Below is a small trained network, with its code and all its weights. Each question gives an input and a target symbol and asks what happens when units are switched off, that is, made to give their printed mean instead of their output.

import numpy as np


def w(rows, s, z=0):
    codes = np.array(rows[::2]) - 128.0
    scale = np.full(codes.shape[1], s)
    scale[-1] = z or s
    return codes * scale


def f(y):
    return np.maximum(y, 0)


def softmax(a):
    e = np.exp(a - a.max(-1, keepdims=True))
    return e / e.sum(-1, keepdims=True)


def log_softmax(a):
    a = a - a.max(-1, keepdims=True)
    return a - np.log(np.exp(a).sum(-1, keepdims=True))


def net(x, mask):
    ids = ['ΔΩβζμπ'.index(c) for c in x.split()]
    T = len(ids)
    res = E[ids] + P[:T]
    r = res
    for j in range(2):
        rows = slice(2 * j, 2 * j + 2)
        q, k, v = (r @ M[0][rows].T for M in (Q, K, V))
        z = softmax(np.where(np.tri(T) > 0, q @ k.T / 2**0.5, -1e9)) @ v
        o = O[0][rows]
        res = res + np.where(mask[j], z, o[:, -1]) @ o[:, :-1]
    y = f(res @ A[0][:, :-1].T + A[0][:, -1])
    res = res + np.where(mask[2:6], y, B[0][:, -1]) @ B[0][:, :-1]
    return log_softmax(res[-1] @ U[:, :-1].T + U[:, -1])


Q, K, V, O, A, B = {}, {}, {}, {}, {}, {}
E = w([
[169,214,89,157,86,170,55,137,137,59,144,175],'Δ',
[148,25,16,63,61,158,93,187,64,108,91,107],'Ω',
[62,154,213,170,102,166,50,176,150,132,100,161],'β',
[103,79,93,12,127,84,56,121,162,102,206,139],'ζ',
[142,116,164,100,197,111,180,51,177,114,70,112],'μ',
[109,150,187,167,187,122,175,9,67,102,162,237],'π',
],0.016)
P = w([
[122,143,48,184,114,139,211,115,19,153,142,86],'0',
[97,165,56,191,37,115,213,133,124,135,156,142],'1',
[131,82,81,214,216,166,164,125,59,102,99,99],'2',
[117,141,117,120,182,183,160,149,9,68,130,68],'3',
[156,94,134,153,182,188,175,145,79,108,138,57],'4',
[117,80,95,150,202,121,127,147,92,44,108,100],'5',
[175,78,139,128,194,164,156,147,69,56,122,78],'6',
[155,110,172,120,173,157,151,147,104,35,174,81],'7',
[158,101,141,78,188,181,135,161,72,49,102,57],'8',
[240,48,152,152,131,138,159,165,196,117,142,72],'9',
[179,94,154,80,178,166,137,178,131,79,100,62],'10',
[115,122,124,62,138,124,83,184,179,38,123,68],'11',
[179,77,101,74,88,186,81,159,141,74,98,45],'12',
[153,139,162,73,116,213,136,175,169,125,145,2],'13',
],0.0084)
Q[0] = w([
[183,140,51,103,82,163,158,102,136,80,116,188],'head 0',
[232,93,57,94,210,204,169,72,112,1,65,55],'head 0',
[122,168,115,142,173,159,71,83,130,160,168,176],'head 1',
[24,184,145,161,128,122,97,130,144,173,147,174],'head 1',
],0.0072)
K[0] = w([
[182,209,134,90,152,57,137,74,208,29,93,97],'head 0',
[203,115,181,58,143,164,93,245,252,7,90,97],'head 0',
[118,177,3,166,81,70,134,190,106,136,147,33],'head 1',
[126,146,110,140,161,132,233,150,138,174,70,142],'head 1',
],0.0059)
V[0] = w([
[218,190,66,141,63,193,20,62,82,106,175,100],'head 0',
[110,56,141,148,94,121,125,248,3,184,202,169],'head 0',
[113,182,218,134,242,62,105,58,131,146,94,191],'head 1',
[135,173,112,127,103,247,111,175,150,185,28,114],'head 1',
],0.0062)
O[0] = w([
[144,183,91,162,182,22,62,165,148,155,133,127,138],'head 0',
[143,140,144,28,13,210,31,78,103,66,127,212,4],'head 0',
[125,111,160,162,121,133,24,54,2,112,150,64,185],'head 1',
[129,128,192,226,81,170,172,164,175,117,78,115,108],'head 1',
],0.0082,0.004)
A[0] = w([
[97,196,99,204,129,160,211,150,112,139,145,196,3],'neuron 0',
[232,168,110,138,139,157,89,59,166,71,88,3,138],'neuron 1',
[68,15,110,75,146,126,232,145,117,88,186,99,163],'neuron 2',
[120,180,210,102,131,101,152,77,207,98,100,115,203],'neuron 3',
],0.0067,0.0035)
B[0] = w([
[150,3,145,115,229,136,90,94,1,154,162,152,165],'neuron 0',
[36,70,103,126,185,67,136,168,99,90,120,210,243],'neuron 1',
[105,217,108,144,79,182,35,78,156,166,68,69,255],'neuron 2',
[80,138,71,204,24,154,152,146,133,196,139,191,216],'neuron 3',
],0.0082,0.0079)
U = w([
[152,163,120,169,180,76,171,230,121,85,193,143,195],'Δ',
[121,139,141,90,139,138,159,127,160,95,98,220,48],'Ω',
[97,55,255,163,70,119,90,162,127,81,84,182,247],'β',
[134,151,137,50,197,150,82,86,232,143,192,158,187],'ζ',
[120,204,121,190,133,132,162,111,127,173,87,106,92],'μ',
[99,38,130,107,182,135,112,90,86,152,167,202,3],'π',
],0.0054,0.0033)

Each question gives the input, a string of symbols that net reads in full, and the target symbol t.
The units are the heads (2 rows each of Q, K, V and O) and the neurons (one row each of A and B). Each row of codes is followed by its name. A weight is (code - 128) times the scale printed after its matrix; where a second scale follows, it is the last column's (O, A, B and U).
mask holds one flag per unit, heads first, then neurons. A switched-off unit (its flag False) gives its mean, the last column of its rows in O or B, instead of its output. The means were averaged over made-up inputs and are rounded, as every weight is.
A unit's drop is (log p(t) with every unit on - log p(t) with that unit switched off) / (log p(t) with every unit on - log p(t) with every unit switched off).
The circuit of an input: a set's keep is (log p(t) with only the set's units on - log p(t) with every unit switched off) / (log p(t) with every unit on - log p(t) with every unit switched off). Starting from all 6 units, units are removed one at a time, each time the one whose removal leaves the highest keep (on an exact tie, the one counted first), for as long as the keep stays at least 0.8.
circuit, biggest first: the units of the circuit, biggest drop first
k most important neurons: the k neurons with the biggest drops, biggest first
heads that matter: for each layer, one digit per head in row order, 1 if its drop is at least 0.15 and else 0, layers parted by /
drop of u: that unit's drop, to one decimal
input μ β μ Ω Ω, target μ: 3 most important neurons	neuron 2; neuron 1; neuron 0
input Δ Δ Δ Δ π, target Δ: heads that matter	10
input π μ μ π Δ Ω μ Δ π μ, target Δ: most important neuron	neuron 1
input β β β β Ω, target β: circuit, biggest first	head 0; head 1
input Δ Ω π Ω β β π μ μ μ β μ π, target μ: circuit, biggest first	neuron 2; head 0
input β μ β β μ, target β: circuit, biggest first	head 1; head 0
input π β β Δ Ω μ Ω, target μ: circuit, biggest first	neuron 2; head 0
input Ω Δ Ω, target Δ: circuit, biggest first	head 0; head 1
input π Ω Δ μ Δ μ μ μ, target μ: 3 most important neurons	neuron 2; neuron 3; neuron 0
input ζ ζ ζ ζ, target ζ: circuit, biggest first	head 1; neuron 2
input μ μ Δ Ω μ β Δ β β μ μ Δ μ, target Δ: 2 most important neurons	neuron 1; neuron 2
input Δ μ Ω μ π π π μ β Ω π μ π, target μ: 2 most important neurons	neuron 2; neuron 1
input Δ π Δ μ μ μ μ, target μ: drop of neuron 2	0.7
input π β π β π Ω β μ μ Δ μ Δ Δ, target Δ: drop of head 0	0.4
input Δ Ω μ π π π β π μ, target π: circuit, biggest first	head 1
input μ ζ μ μ β μ μ Δ β Δ ζ Δ Ω, target Δ: drop of head 0	1.1
input Δ ζ Ω Δ β μ Δ ζ Ω, target ζ: drop of head 1	0.6
